Below are the code and all the weights of a small trained network. Each question names an input and a target symbol and asks about switching units off, where a switched-off unit gives its printed mean instead of its output.

import numpy as np


def w(rows, s, z=0):
    codes = np.array(rows[::2]) - 128.0
    scale = np.full(codes.shape[1], s)
    scale[-1] = z or s
    return codes * scale


def norm(h):
    return h / np.sqrt((h * h).mean(-1, keepdims=True) + 1e-5)


def f(y):
    return y / 2 * (1 + np.tanh(0.7978845608 * (y + 0.044715 * y**3)))


def softmax(a):
    e = np.exp(a - a.max(-1, keepdims=True))
    return e / e.sum(-1, keepdims=True)


def log_softmax(a):
    a = a - a.max(-1, keepdims=True)
    return a - np.log(np.exp(a).sum(-1, keepdims=True))


def net(x, mask):
    ids = ['ΠΦΨαβημστω'.index(c) for c in x.split()]
    T = len(ids)
    res = E[ids] + P[:T]
    r = norm(res)
    for j in range(3):
        rows = slice(2 * j, 2 * j + 2)
        q, k, v = (r @ M[0][rows].T for M in (Q, K, V))
        z = softmax(np.where(np.tri(T) > 0, q @ k.T / 2**0.5, -1e9)) @ v
        o = O[0][rows]
        res = res + np.where(mask[j], z, o[:, -1]) @ o[:, :-1]
    y = f(norm(res) @ A[0][:, :-1].T + A[0][:, -1])
    res = res + np.where(mask[3:27], y, B[0][:, -1]) @ B[0][:, :-1]
    return log_softmax(norm(res)[-1] @ U[:, :-1].T + U[:, -1])


Q, K, V, O, A, B = {}, {}, {}, {}, {}, {}
E = w([
[104,89,143,156,128,40,98,138,102,141,140,199],'Π',
[104,60,96,77,124,100,175,179,171,137,155,134],'Φ',
[156,33,107,138,113,111,156,172,141,105,168,82],'Ψ',
[109,51,141,202,117,150,159,119,170,119,142,84],'α',
[142,111,161,193,125,215,109,155,134,192,74,92],'β',
[152,70,177,81,190,88,194,92,142,107,92,95],'η',
[75,141,116,94,174,119,142,64,156,161,203,66],'μ',
[87,128,171,99,71,156,208,102,180,86,117,162],'σ',
[65,195,162,114,184,186,176,175,149,138,182,111],'τ',
[119,100,55,169,163,145,119,156,92,1,139,95],'ω',
],0.0081)
P = w([
[147,100,66,139,140,184,189,62,2,159,132,107],'0',
[50,121,78,164,159,95,195,148,125,160,73,112],'1',
[37,111,152,89,88,112,78,184,93,152,97,37],'2',
[143,123,176,147,142,150,180,137,84,109,183,129],'3',
[116,161,95,146,131,85,143,128,165,135,111,129],'4',
[96,116,167,92,93,120,68,172,156,134,130,78],'5',
[187,140,170,172,131,153,133,118,162,115,176,122],'6',
[149,157,115,138,139,102,111,117,211,112,145,166],'7',
[139,130,196,75,108,140,35,167,207,114,153,112],'8',
],0.0095)
Q[0] = w([
[70,134,208,76,25,116,65,181,143,111,128,82],'head 0',
[208,175,115,163,124,172,157,1,18,112,119,140],'head 0',
[62,144,193,74,114,231,94,198,98,90,144,46],'head 1',
[204,213,11,202,187,120,159,82,37,69,102,133],'head 1',
[30,86,102,28,45,54,33,145,238,129,97,90],'head 2',
[113,160,136,85,72,144,40,80,140,117,106,49],'head 2',
],0.0075)
K[0] = w([
[162,201,109,149,120,179,105,120,154,18,144,159],'head 0',
[71,118,101,123,100,94,154,84,20,152,71,113],'head 0',
[161,208,136,36,140,185,168,81,207,150,106,92],'head 1',
[58,92,1,134,105,130,130,166,19,73,73,77],'head 1',
[152,152,149,112,154,173,106,87,231,25,167,104],'head 2',
[145,212,179,173,180,149,104,99,135,118,161,146],'head 2',
],0.0084)
V[0] = w([
[158,124,81,163,189,131,82,175,124,97,163,105],'head 0',
[148,98,161,153,111,67,102,114,111,188,146,175],'head 0',
[93,147,162,110,83,152,168,124,106,254,111,140],'head 1',
[155,127,108,192,101,162,106,204,122,134,122,148],'head 1',
[146,152,104,66,166,127,139,159,138,173,163,128],'head 2',
[70,168,122,157,125,148,124,108,131,186,188,128],'head 2',
],0.0077)
O[0] = w([
[174,128,71,205,177,124,138,212,55,221,126,105,82],'head 0',
[96,53,93,123,66,156,107,87,152,214,65,22,142],'head 0',
[254,137,148,109,134,148,73,151,195,159,168,200,253],'head 1',
[101,192,125,27,49,106,211,164,97,104,155,113,32],'head 1',
[68,125,152,71,158,58,153,85,117,181,155,96,73],'head 2',
[66,219,196,218,112,151,122,121,127,133,132,89,182],'head 2',
],0.0057,0.0018)
A[0] = w([
[136,158,176,121,127,142,99,119,123,176,99,130,110],'neuron 0',
[98,125,106,72,135,96,128,90,134,145,95,158,88],'neuron 1',
[143,169,130,124,165,104,150,99,51,84,154,181,79],'neuron 2',
[186,149,162,69,70,143,142,139,115,158,157,107,83],'neuron 3',
[136,213,109,98,197,117,165,86,54,110,147,204,90],'neuron 4',
[130,176,103,110,165,112,116,157,149,135,135,170,84],'neuron 5',
[98,105,112,119,97,134,163,118,151,133,124,139,89],'neuron 6',
[124,123,100,197,91,125,142,83,130,144,83,128,67],'neuron 7',
[182,140,108,130,130,156,172,93,127,100,145,93,149],'neuron 8',
[179,133,70,134,138,140,135,86,134,105,103,179,142],'neuron 9',
[196,96,83,102,156,145,129,93,126,108,121,113,129],'neuron 10',
[148,142,57,133,110,108,155,129,124,151,114,141,113],'neuron 11',
[130,189,105,126,179,158,169,114,131,142,37,115,129],'neuron 12',
[172,89,141,119,122,247,137,143,104,137,145,87,40],'neuron 13',
[108,114,107,115,124,139,129,152,86,102,153,71,124],'neuron 14',
[159,132,127,79,131,160,50,92,152,72,122,115,3],'neuron 15',
[186,160,95,144,192,155,124,181,96,126,147,140,62],'neuron 16',
[102,132,155,107,128,113,100,162,118,142,125,147,118],'neuron 17',
[206,152,117,164,145,221,185,82,97,161,152,117,82],'neuron 18',
[75,183,106,129,114,124,144,63,155,148,113,145,108],'neuron 19',
[122,180,93,112,81,117,146,176,146,96,130,143,95],'neuron 20',
[154,163,165,153,143,146,131,115,85,88,169,112,152],'neuron 21',
[90,91,63,145,138,144,90,104,104,129,55,117,56],'neuron 22',
[149,150,128,114,89,176,105,127,142,157,71,74,113],'neuron 23',
],0.012,0.0075)
B[0] = w([
[144,109,97,153,126,105,146,94,160,86,195,109,156],'neuron 0',
[136,157,173,76,148,151,131,114,135,100,108,105,189],'neuron 1',
[103,188,138,120,219,188,51,122,203,117,141,73,166],'neuron 2',
[96,143,59,168,157,92,129,62,48,80,115,100,143],'neuron 3',
[118,41,133,88,65,89,77,146,89,188,72,130,178],'neuron 4',
[155,208,148,199,176,90,165,154,128,93,170,141,167],'neuron 5',
[128,158,180,153,152,120,110,136,114,118,130,122,172],'neuron 6',
[102,112,148,108,151,168,53,85,144,160,151,90,200],'neuron 7',
[73,70,207,116,154,103,167,149,132,145,172,128,210],'neuron 8',
[58,146,101,142,57,100,180,132,139,102,92,42,193],'neuron 9',
[65,122,146,57,158,167,109,149,114,190,99,153,199],'neuron 10',
[75,83,154,88,115,142,113,94,116,83,173,155,183],'neuron 11',
[216,180,77,108,43,98,112,76,167,65,177,106,145],'neuron 12',
[24,177,95,38,174,187,70,164,137,171,58,95,208],'neuron 13',
[188,163,122,172,111,113,145,86,165,150,138,198,171],'neuron 14',
[200,161,77,112,95,120,59,111,46,92,212,171,158],'neuron 15',
[198,168,180,127,112,67,94,63,61,155,31,121,192],'neuron 16',
[141,152,101,111,145,180,177,88,124,115,108,132,218],'neuron 17',
[65,76,207,2,230,239,20,123,108,169,163,192,254],'neuron 18',
[145,86,81,116,132,185,109,221,106,194,140,162,181],'neuron 19',
[37,109,185,136,135,137,73,182,142,141,129,116,156],'neuron 20',
[113,92,112,85,148,139,199,148,94,114,114,173,233],'neuron 21',
[87,130,181,48,188,147,109,166,78,165,110,148,189],'neuron 22',
[147,115,144,161,98,83,186,139,86,68,160,214,157],'neuron 23',
],0.0083,0.0037)
U = w([
[78,91,153,70,175,167,48,159,100,174,103,143,74],'Π',
[114,157,186,153,216,159,219,149,148,83,188,159,31],'Φ',
[127,40,158,158,54,74,189,118,71,143,140,180,79],'Ψ',
[133,101,176,245,137,150,82,78,159,132,162,27,175],'α',
[187,149,123,110,89,145,44,106,137,75,195,174,97],'β',
[138,159,133,75,97,100,164,52,197,112,69,76,132],'η',
[159,144,1,129,123,126,130,151,150,207,147,150,250],'μ',
[105,161,144,187,48,180,124,189,197,124,48,165,122],'σ',
[198,201,182,189,146,109,102,158,74,152,67,113,221],'τ',
[59,152,53,151,104,93,120,144,40,71,131,57,186],'ω',
],0.0063,0.0018)

Each question gives the input, a string of symbols that net reads in full, and the target symbol t.
The units are the heads (2 rows each of Q, K, V and O) and the neurons (one row each of A and B). Each row of codes is followed by its name. A weight is (code - 128) times the scale printed after its matrix; where a second scale follows, it is the last column's (O, A, B and U).
mask holds one flag per unit, heads first, then neurons. A switched-off unit (its flag False) gives its mean, the last column of its rows in O or B, instead of its output. The means were averaged over made-up inputs and are rounded, as every weight is.
A unit's drop is (log p(t) with every unit on - log p(t) with that unit switched off) / (log p(t) with every unit on - log p(t) with every unit switched off).
The circuit of an input: a set's keep is (log p(t) with only the set's units on - log p(t) with every unit switched off) / (log p(t) with every unit on - log p(t) with every unit switched off). Starting from the 12 units with the biggest drops (on a tie, the unit counted first), units are removed one at a time, each time the one whose removal leaves the highest keep (on an exact tie, the one counted first), for as long as the keep stays at least 0.8.
units of the circuit, in order: the units of the circuit, biggest drop first
most important unit: the unit with the biggest drop
k most important neurons: the k neurons with the biggest drops, biggest first
which heads matter: for each layer, one digit per head in row order, 1 if its drop is at least 0.15 and else 0, layers parted by /
input Π Π Π β Π α, target ω: units of the circuit, in order	(head 1; neuron 3)
input σ Π Π Ψ τ η σ ω, target ω: which heads matter	000
input Π β β η σ η, target β: units of the circuit, in order	(head 0; neuron 15)
input Φ τ Π σ Π Φ Φ, target Ψ: most important unit	head 1
input Ψ ω η τ Π Ψ, target Φ: which heads matter	101
input μ α ω α Φ Π Φ σ, target σ: units of the circuit, in order	(neuron 18; neuron 19; neuron 9)
input Π Π σ Φ Π Π, target η: which heads matter	000
input Π Π Π Π, target α: which heads matter	100
input Π α Φ σ ω η, target τ: units of the circuit, in order	(head 0; neuron 16)
input η Φ ω Ψ Φ Π τ α, target α: units of the circuit, in order	(neuron 18; neuron 21)
input μ Π Φ, target α: which heads matter	011
input Π η η Π η τ α Π Ψ, target σ: 3 most important neurons	(neuron 14; neuron 18; neuron 13)
input Φ α α Π Π α, target σ: which heads matter	001
input Π Π Π ω Φ Φ Π σ, target σ: units of the circuit, in order	(neuron 18; neuron 19)
input σ Π Π Π Π Π ω η, target η: units of the circuit, in order	(neuron 18)
input Φ Π Π Π, target Ψ: which heads matter	100
input Π Π Ψ Π η η σ τ, target τ: which heads matter	100
input μ Φ μ Φ τ Φ Π Ψ, target Ψ: which heads matter	110
input Φ α Π, target σ: which heads matter	001
input α Π Ψ Π σ Φ, target β: units of the circuit, in order	(head 0; neuron 15; head 1)
input τ α Π Φ μ τ η Π, target Φ: which heads matter	001
input β Π Φ Π, target Φ: most important unit	head 0
input Π Π μ σ σ Π σ Π Φ, target β: which heads matter	000
input Φ Π τ τ β, target β: 2 most important neurons	(neuron 12; neuron 18)
input μ Φ Π, target α: 2 most important neurons	(neuron 0; neuron 18)
input σ Π Π Π Π Π μ Π, target μ: 2 most important neurons	(neuron 19; neuron 18)
